Here is a tiny trained network, its code and every weight. The questions are about switching its units off for an input and a target symbol, where a switched-off unit gives its printed mean instead of its output.

import numpy as np


def w(rows, s, z=0):
    codes = np.array(rows[::2]) - 128.0
    scale = np.full(codes.shape[1], s)
    scale[-1] = z or s
    return codes * scale


def norm(h):
    return h / np.sqrt((h * h).mean(-1, keepdims=True) + 1e-5)


def f(y):
    return y / 2 * (1 + np.tanh(0.7978845608 * (y + 0.044715 * y**3)))


def softmax(a):
    e = np.exp(a - a.max(-1, keepdims=True))
    return e / e.sum(-1, keepdims=True)


def log_softmax(a):
    a = a - a.max(-1, keepdims=True)
    return a - np.log(np.exp(a).sum(-1, keepdims=True))


def net(x, mask):
    ids = ['ΔΞΦβεζηψ'.index(c) for c in x.split()]
    T = len(ids)
    res = E[ids] + P[:T]
    u = 0
    for l in range(2):
        r = norm(res)
        for j in range(3):
            rows = slice(2 * j, 2 * j + 2)
            q, k, v = (r @ M[l][rows].T for M in (Q, K, V))
            z = softmax(np.where(np.tri(T) > 0, q @ k.T / 2**0.5, -1e9)) @ v
            o = O[l][rows]
            res = res + np.where(mask[u + j], z, o[:, -1]) @ o[:, :-1]
        u += 3
        y = f(norm(res) @ A[l][:, :-1].T + A[l][:, -1])
        res = res + np.where(mask[u : u + 8], y, B[l][:, -1]) @ B[l][:, :-1]
        u += 8
    return log_softmax(norm(res)[-1] @ U[:, :-1].T + U[:, -1])


Q, K, V, O, A, B = {}, {}, {}, {}, {}, {}
E = w([
[109,67,144,98,139,124,142,6,164,112,139],'Δ',
[117,145,111,166,77,103,133,93,155,33,157],'Ξ',
[88,159,89,146,195,163,174,114,177,68,113],'Φ',
[160,79,96,93,161,119,95,146,159,92,200],'β',
[113,125,140,196,67,105,97,68,147,181,108],'ε',
[175,129,50,168,105,156,140,158,172,178,104],'ζ',
[114,112,156,115,220,174,115,129,143,207,114],'η',
[113,186,168,168,144,174,45,170,133,112,151],'ψ',
],0.0015)
P = w([
[207,124,127,146,174,18,138,52,83,87,88],'0',
[216,166,216,164,168,75,222,105,141,144,149],'1',
[134,148,113,121,163,82,89,98,213,123,110],'2',
[160,86,76,216,187,173,81,39,116,101,119],'3',
[144,128,177,187,130,143,186,124,226,154,216],'4',
[79,146,112,77,122,114,76,137,211,128,97],'5',
[108,77,69,196,135,225,64,95,127,114,129],'6',
[89,133,168,142,83,186,183,177,202,165,229],'7',
[35,118,115,65,71,178,101,200,201,142,130],'8',
[67,89,82,145,90,254,75,161,89,142,151],'9',
],0.0017)
Q[0] = w([
[102,132,131,148,109,144,124,128,254,141,164],'0.h0',
[72,44,26,190,122,241,32,79,122,110,132],'0.h0',
[117,136,148,140,116,132,148,127,237,143,174],'0.h1',
[185,165,200,104,138,34,184,157,92,149,118],'0.h1',
[196,170,179,78,140,42,192,158,43,153,76],'0.h2',
[127,106,92,148,143,163,86,115,24,116,92],'0.h2',
],0.0067)
K[0] = w([
[3,121,84,46,71,125,92,163,197,120,92],'0.h0',
[73,137,158,123,120,221,128,226,121,152,180],'0.h0',
[21,140,84,16,113,108,73,145,191,101,32],'0.h1',
[177,146,110,162,200,24,131,32,106,76,58],'0.h1',
[190,118,140,156,194,56,138,52,93,68,130],'0.h2',
[186,136,152,227,120,185,153,144,79,198,173],'0.h2',
],0.0051)
V[0] = w([
[137,96,105,107,241,184,164,92,156,229,95],'0.h0',
[185,136,4,188,65,109,181,161,144,105,86],'0.h0',
[91,84,114,117,110,128,224,13,143,73,123],'0.h1',
[52,235,184,204,162,161,124,107,134,73,91],'0.h1',
[131,166,85,140,141,187,156,213,154,186,109],'0.h2',
[152,144,73,82,205,130,161,176,134,26,164],'0.h2',
],0.0027)
O[0] = w([
[123,97,118,51,78,11,238,191,48,170,81,254],'0.h0',
[206,155,37,65,63,184,138,25,163,171,131,100],'0.h0',
[21,149,145,20,37,108,152,163,171,166,136,203],'0.h1',
[85,247,204,78,120,191,97,106,36,138,84,225],'0.h1',
[232,144,129,116,129,88,181,51,102,155,75,49],'0.h2',
[150,26,142,170,22,254,119,159,76,78,41,94],'0.h2',
],0.0026,0.00085)
A[0] = w([
[199,146,176,215,223,147,88,128,59,100,99,3],'0.n0',
[193,164,96,170,128,177,123,71,88,108,116,133],'0.n1',
[61,155,192,170,169,135,116,235,91,98,119,103],'0.n2',
[254,137,93,132,132,109,152,64,124,152,136,24],'0.n3',
[117,78,146,135,119,157,116,99,137,154,127,146],'0.n4',
[160,113,87,173,194,58,107,127,170,116,181,119],'0.n5',
[153,153,156,153,63,105,164,132,107,69,174,146],'0.n6',
[158,104,140,135,154,28,205,159,34,143,96,85],'0.n7',
],0.0034,0.0014)
B[0] = w([
[100,78,253,91,95,104,78,67,82,78,183,207],'0.n0',
[149,62,153,72,127,54,167,141,159,167,147,186],'0.n1',
[147,44,72,67,73,89,137,73,170,158,112,253],'0.n2',
[143,81,124,35,70,149,129,54,214,184,97,140],'0.n3',
[191,160,106,135,120,135,132,150,132,88,108,181],'0.n4',
[117,207,137,111,111,146,187,120,69,156,80,219],'0.n5',
[97,97,81,105,178,137,95,116,127,188,52,133],'0.n6',
[56,131,123,146,174,224,11,161,196,187,68,179],'0.n7',
],0.0029,0.0011)
Q[1] = w([
[159,143,173,131,180,97,125,109,52,161,81],'1.h0',
[88,115,72,132,28,169,140,155,254,69,195],'1.h0',
[118,119,120,132,124,132,128,125,138,132,136],'1.h1',
[132,132,128,126,127,126,127,129,127,123,126],'1.h1',
[106,125,81,127,101,124,125,96,91,95,160],'1.h2',
[128,126,119,131,129,130,123,107,113,119,131],'1.h2',
],0.00089)
K[1] = w([
[113,146,165,146,157,108,145,66,122,154,126],'1.h0',
[173,86,52,91,74,170,96,254,149,56,115],'1.h0',
[123,132,123,124,123,125,122,136,126,131,129],'1.h1',
[131,128,129,130,128,128,131,119,130,128,127],'1.h1',
[126,122,166,134,129,133,107,108,98,107,145],'1.h2',
[119,116,139,135,125,136,122,125,121,114,122],'1.h2',
],0.00086)
V[1] = w([
[106,148,52,37,107,109,127,149,164,110,97],'1.h0',
[73,144,106,129,78,210,177,176,165,68,53],'1.h0',
[98,143,154,142,148,222,79,197,106,131,166],'1.h1',
[127,126,137,114,149,140,113,148,124,131,137],'1.h1',
[55,236,107,189,229,108,202,141,173,131,206],'1.h2',
[153,203,132,136,92,188,141,192,156,254,192],'1.h2',
],0.00074)
O[1] = w([
[151,109,190,165,182,113,116,135,93,139,159,239],'1.h0',
[183,155,176,139,208,53,107,62,88,151,123,255],'1.h0',
[170,168,126,131,129,95,160,60,157,88,96,115],'1.h1',
[129,136,120,147,118,131,139,112,131,122,127,112],'1.h1',
[225,119,192,142,90,144,107,115,59,85,131,205],'1.h2',
[87,113,161,108,139,116,138,83,99,6,113,148],'1.h2',
],0.0011,0.00041)
A[1] = w([
[166,104,233,142,161,101,92,92,59,102,167,50],'1.n0',
[115,131,123,111,118,106,142,146,153,128,126,135],'1.n1',
[125,143,127,127,122,146,153,154,160,159,123,140],'1.n2',
[140,253,85,181,205,67,155,110,80,148,168,40],'1.n3',
[104,136,133,94,105,145,106,84,124,128,139,146],'1.n4',
[188,60,88,206,148,119,148,194,102,70,132,34],'1.n5',
[121,150,134,116,80,163,152,135,74,107,77,87],'1.n6',
[115,104,121,146,208,145,61,161,105,190,29,1],'1.n7',
],0.0056,0.0029)
B[1] = w([
[156,67,221,138,149,100,61,42,74,111,163,250],'1.n0',
[116,114,150,140,154,107,131,134,72,138,134,168],'1.n1',
[130,118,119,137,148,94,100,105,86,84,106,189],'1.n2',
[107,196,51,127,226,126,141,105,63,159,203,254],'1.n3',
[182,135,125,172,154,138,117,156,111,132,131,206],'1.n4',
[185,104,115,253,178,62,161,176,160,90,113,197],'1.n5',
[173,181,172,114,138,137,152,168,59,146,72,119],'1.n6',
[80,69,142,137,192,181,76,154,154,231,62,201],'1.n7',
],0.0041,0.0021)
U = w([
[2,87,155,65,63,40,185,197,150,112,168,2],'Δ',
[108,196,107,157,57,241,63,136,207,46,167,33],'Ξ',
[175,196,179,87,88,162,186,198,32,119,44,114],'Φ',
[189,81,104,243,157,62,174,192,167,68,112,185],'β',
[103,209,38,125,204,112,147,102,64,155,216,214],'ε',
[220,89,71,57,68,110,191,38,196,177,108,111],'ζ',
[74,72,129,134,200,197,61,161,153,223,52,136],'η',
[158,72,229,130,143,99,53,47,70,98,171,198],'ψ',
],0.0041,0.00084)

Each question gives the input, a string of symbols that net reads in full, and the target symbol t.
The units are the heads (2 rows each of Q, K, V and O) and the neurons (one row each of A and B). Each row of codes is followed by its name. A weight is (code - 128) times the scale printed after its matrix; where a second scale follows, it is the last column's (O, A, B and U).
mask holds one flag per unit, layer by layer, with each layer's heads first. A switched-off unit (its flag False) gives its mean, the last column of its rows in O or B, instead of its output. The means were averaged over made-up inputs and are rounded, as every weight is.
A unit's drop is (log p(t) with every unit on - log p(t) with that unit switched off) / (log p(t) with every unit on - log p(t) with every unit switched off).
The circuit of an input: a set's keep is (log p(t) with only the set's units on - log p(t) with every unit switched off) / (log p(t) with every unit on - log p(t) with every unit switched off). Starting from the 12 units with the biggest drops (on a tie, the unit counted first), units are removed one at a time, each time the one whose removal leaves the highest keep (on an exact tie, the one counted first), for as long as the keep stays at least 0.8.
units of the circuit, in order: the units of the circuit, biggest drop first
unit that matters most: the unit with the biggest drop
top k neurons: the k neurons with the biggest drops, biggest first
which heads matter: for each layer, one digit per head in row order, 1 if its drop is at least 0.15 and else 0, layers parted by /
input ε Δ η Φ Φ, target η: units of the circuit, in order : [0.h0; 0.n7; 1.n7]
input β β ψ η ε Ξ Δ, target ε: which heads matter : 001 / 000
input Ξ ζ Φ η ε, target Φ: units of the circuit, in order : [0.h1; 0.h2; 1.n6]
input Ξ ε ζ η β Φ Ξ, target β: top neuron : [1.n5]
input β β ε ε η η β Ξ, target η: which heads matter : 100 / 000
input ε ε Φ Δ Ξ Ξ, target Ξ: which heads matter : 100 / 000
input ψ Φ ψ β β Ξ ζ ε, target Ξ: which heads matter : 100 / 000
input Φ β ζ Δ β ζ, target ζ: which heads matter : 000 / 000
input η Δ ε ψ ζ Δ β ε η Ξ, target η: top 2 neurons : [0.n7; 1.n7]
input η ζ Φ, target Φ: units of the circuit, in order : [0.h2; 0.h1; 1.n6]
input Δ Φ ε η Δ Φ Φ ζ, target Φ: units of the circuit, in order : [0.h1; 1.n6; 0.h2]
input Δ ψ η ζ ε β ψ Φ, target β: units of the circuit, in order : [0.h2; 1.n5; 0.h1]
input β ε η Φ, target η: units of the circuit, in order : [0.h0; 0.n7]
input β ψ Δ β β ψ ζ β, target ψ: units of the circuit, in order : [0.h1; 1.n0]
input Φ ε ε ε ψ, target ε: unit that matters most : 0.h2
input Φ ψ ε ε Ξ ε Ξ, target ε: units of the circuit, in order : [0.h2; 1.n3]
input ζ η η β, target η: units of the circuit, in order : [0.h0; 0.n7]
input ψ η β η ε, target β: which heads matter : 001 / 000
input ψ Φ Δ Δ η Φ β, target η: units of the circuit, in order : [0.h0; 0.n7; 1.n7]
input ε Δ Ξ Ξ η Φ ε Δ Φ Φ, target Φ: which heads matter : 010 / 000
input ψ ψ Ξ Δ ε ψ ψ ζ, target ψ: which heads matter : 010 / 000
input ε β η η η ζ β Φ Φ ζ, target ζ: units of the circuit, in order : [0.h2; 0.n3; 0.n1]
input ε ε Ξ β ε η ε ε, target η: top 2 neurons : [0.n7; 1.n7]
input β ζ β ε ε Φ β ζ Δ, target Δ: top 2 neurons : [1.n0; 1.n3]
input Ξ ψ β Φ β β Φ, target β: which heads matter : 000 / 000
input ψ Ξ β ψ ζ ζ ε ε η Δ, target η: top 2 neurons : [0.n7; 1.n7]
input ψ ε Ξ ψ β, target Ξ: unit that matters most : 0.h0
input Δ Δ ε Δ ζ ψ ζ η, target ψ: unit that matters most : 0.h1
